Here is a tiny trained network, its code and every weight. The questions are about switching its units off for an input and a class, where a switched-off unit gives its printed mean instead of its output.

import numpy as np


def w(rows, s, z=0):
    codes = np.array(rows[::2]) - 128.0
    scale = np.full(codes.shape[1], s)
    scale[-1] = z or s
    return codes * scale


def norm(h):
    return h / np.sqrt((h * h).mean(-1, keepdims=True) + 1e-5)


def f(y):
    return np.maximum(y, 0)


def log_softmax(a):
    a = a - a.max(-1, keepdims=True)
    return a - np.log(np.exp(a).sum(-1, keepdims=True))


def net(x, mask):
    res = np.array(x, float).reshape(1, 2) / 4 @ E
    u = 0
    for l in range(4):
        y = f(norm(res) @ A[l][:, :-1].T + A[l][:, -1])
        res = res + np.where(mask[u : u + 7], y, B[l][:, -1]) @ B[l][:, :-1]
        u += 7
    return log_softmax(norm(res)[-1] @ U[:, :-1].T + U[:, -1])


A, B = {}, {}
E = w([
[94,197,78,254,83,4],'x0',
[65,9,61,216,231,233],'x1',
],0.0075)
A[0] = w([
[96,101,31,99,100,70,184],'L0N1',
[147,144,61,75,106,255,116],'L0N2',
[105,23,163,124,219,104,254],'L0N3',
[116,96,91,102,163,89,50],'L0N4',
[108,161,71,91,107,198,10],'L0N5',
[153,108,209,28,156,7,29],'L0N6',
[168,225,30,191,105,178,90],'L0N7',
],0.0058,0.00099)
B[0] = w([
[124,101,202,142,152,104,182],'L0N1',
[101,70,185,189,191,10,234],'L0N2',
[173,249,124,119,2,157,253],'L0N3',
[129,151,145,143,133,135,142],'L0N4',
[103,95,139,136,134,96,154],'L0N5',
[139,203,98,175,31,212,237],'L0N6',
[96,91,241,151,164,96,194],'L0N7',
],0.0099,0.004)
A[1] = w([
[122,85,54,168,178,197,106],'L1N1',
[110,99,89,174,164,141,170],'L1N2',
[112,118,201,168,114,165,131],'L1N3',
[150,107,83,124,122,125,59],'L1N4',
[113,88,67,151,147,214,5],'L1N5',
[113,93,187,81,168,117,118],'L1N6',
[147,79,171,5,174,187,58],'L1N7',
],0.016,0.0023)
B[1] = w([
[94,233,74,113,60,135,201],'L1N1',
[115,183,145,77,104,64,190],'L1N2',
[144,147,126,150,66,204,245],'L1N3',
[164,139,146,97,116,170,128],'L1N4',
[95,212,111,124,77,192,190],'L1N5',
[187,114,132,151,122,180,175],'L1N6',
[154,70,240,220,116,4,212],'L1N7',
],0.013,0.011)
A[2] = w([
[110,123,138,148,97,142,43],'L2N1',
[174,167,174,4,126,65,48],'L2N2',
[96,117,79,207,143,137,250],'L2N3',
[63,90,80,252,164,39,171],'L2N4',
[124,139,132,208,103,160,63],'L2N5',
[161,133,92,172,156,191,140],'L2N6',
[137,117,86,129,165,138,209],'L2N7',
],0.018,0.0019)
B[2] = w([
[126,121,124,107,171,106,185],'L2N1',
[55,234,74,128,76,176,167],'L2N2',
[184,174,168,92,96,104,157],'L2N3',
[194,10,255,180,107,150,189],'L2N4',
[133,83,121,89,174,137,247],'L2N5',
[97,145,105,106,150,75,150],'L2N6',
[137,179,159,125,41,191,128],'L2N7',
],0.018,0.013)
A[3] = w([
[33,186,47,198,101,167,141],'L3N1',
[122,110,44,70,239,124,165],'L3N2',
[61,141,83,158,116,68,162],'L3N3',
[141,59,201,247,144,52,102],'L3N4',
[123,29,155,151,88,168,2],'L3N5',
[150,42,207,208,121,99,25],'L3N6',
[90,75,67,52,218,169,128],'L3N7',
],0.014,0.0015)
B[3] = w([
[100,166,208,39,78,104,230],'L3N1',
[211,100,111,51,193,246,170],'L3N2',
[158,123,132,108,105,249,155],'L3N3',
[150,77,224,217,221,153,249],'L3N4',
[110,192,173,148,139,66,192],'L3N5',
[160,115,193,226,139,126,250],'L3N6',
[147,110,87,79,203,102,174],'L3N7',
],0.017,0.013)
U = w([
[107,238,164,72,30,158,213],'0',
[185,91,241,251,164,124,199],'1',
[205,102,89,57,219,185,169],'2',
[81,106,45,184,127,85,41],'3',
[87,96,10,206,104,62,20],'4',
[101,84,51,183,96,90,2],'5',
[114,79,53,189,86,130,24],'6',
[113,135,44,189,138,80,40],'7',
],0.014,0.0066)

Each question gives the input, the list of numbers given to net, and the class t.
The units are the neurons (one row each of A and B). Each row of codes is followed by its name. A weight is (code - 128) times the scale printed after its matrix; where a second scale follows, it is the last column's (A, B and U).
mask holds one flag per neuron, layer by layer. A switched-off neuron (its flag False) gives its mean, the last column of its row in B, instead of its output. The means were averaged over made-up inputs and are rounded, as every weight is.
A unit's drop is (log p(t) with every unit on - log p(t) with that unit switched off) / (log p(t) with every unit on - log p(t) with every unit switched off).
most important unit: the unit with the biggest drop
top k neurons: the k neurons with the biggest drops, biggest first
top k neurons in layer l: the k neurons of layer l with the biggest drops, biggest first
drop when u is switched off: that unit's drop, to one decimal
input [-8,8], class 0: top 2 neurons -> [L1N5 L1N1]
input [2,0], class 2: top 2 neurons -> [L1N7 L2N4]
input [8,-8], class 0: top 3 neurons -> [L2N2 L1N7 L0N2]
input [-2,3], class 2: most important unit -> L0N3
input [-3,1], class 2: top 3 neurons -> [L0N2 L0N3 L1N7]
input [-3,3], class 2: top 4 neurons -> [L0N3 L0N2 L2N4 L1N7]
input [3,-3], class 2: top 3 neurons in layer 1 -> [L1N7 L1N2 L1N1]
input [1,-2], class 2: top 3 neurons -> [L1N7 L1N2 L2N4]
input [-3,-2], class 2: top 2 neurons -> [L0N6 L1N7]
input [7,-8], class 0: top 3 neurons -> [L1N7 L2N2 L0N2]
input [-2,1], class 2: drop when L1N7 is switched off -> 1.2
input [-1,-1], class 2: drop when L1N7 is switched off -> 0.7
input [-4,7], class 0: drop when L3N6 is switched off -> 0.0
input [-4,-6], class 0: most important unit -> L0N6
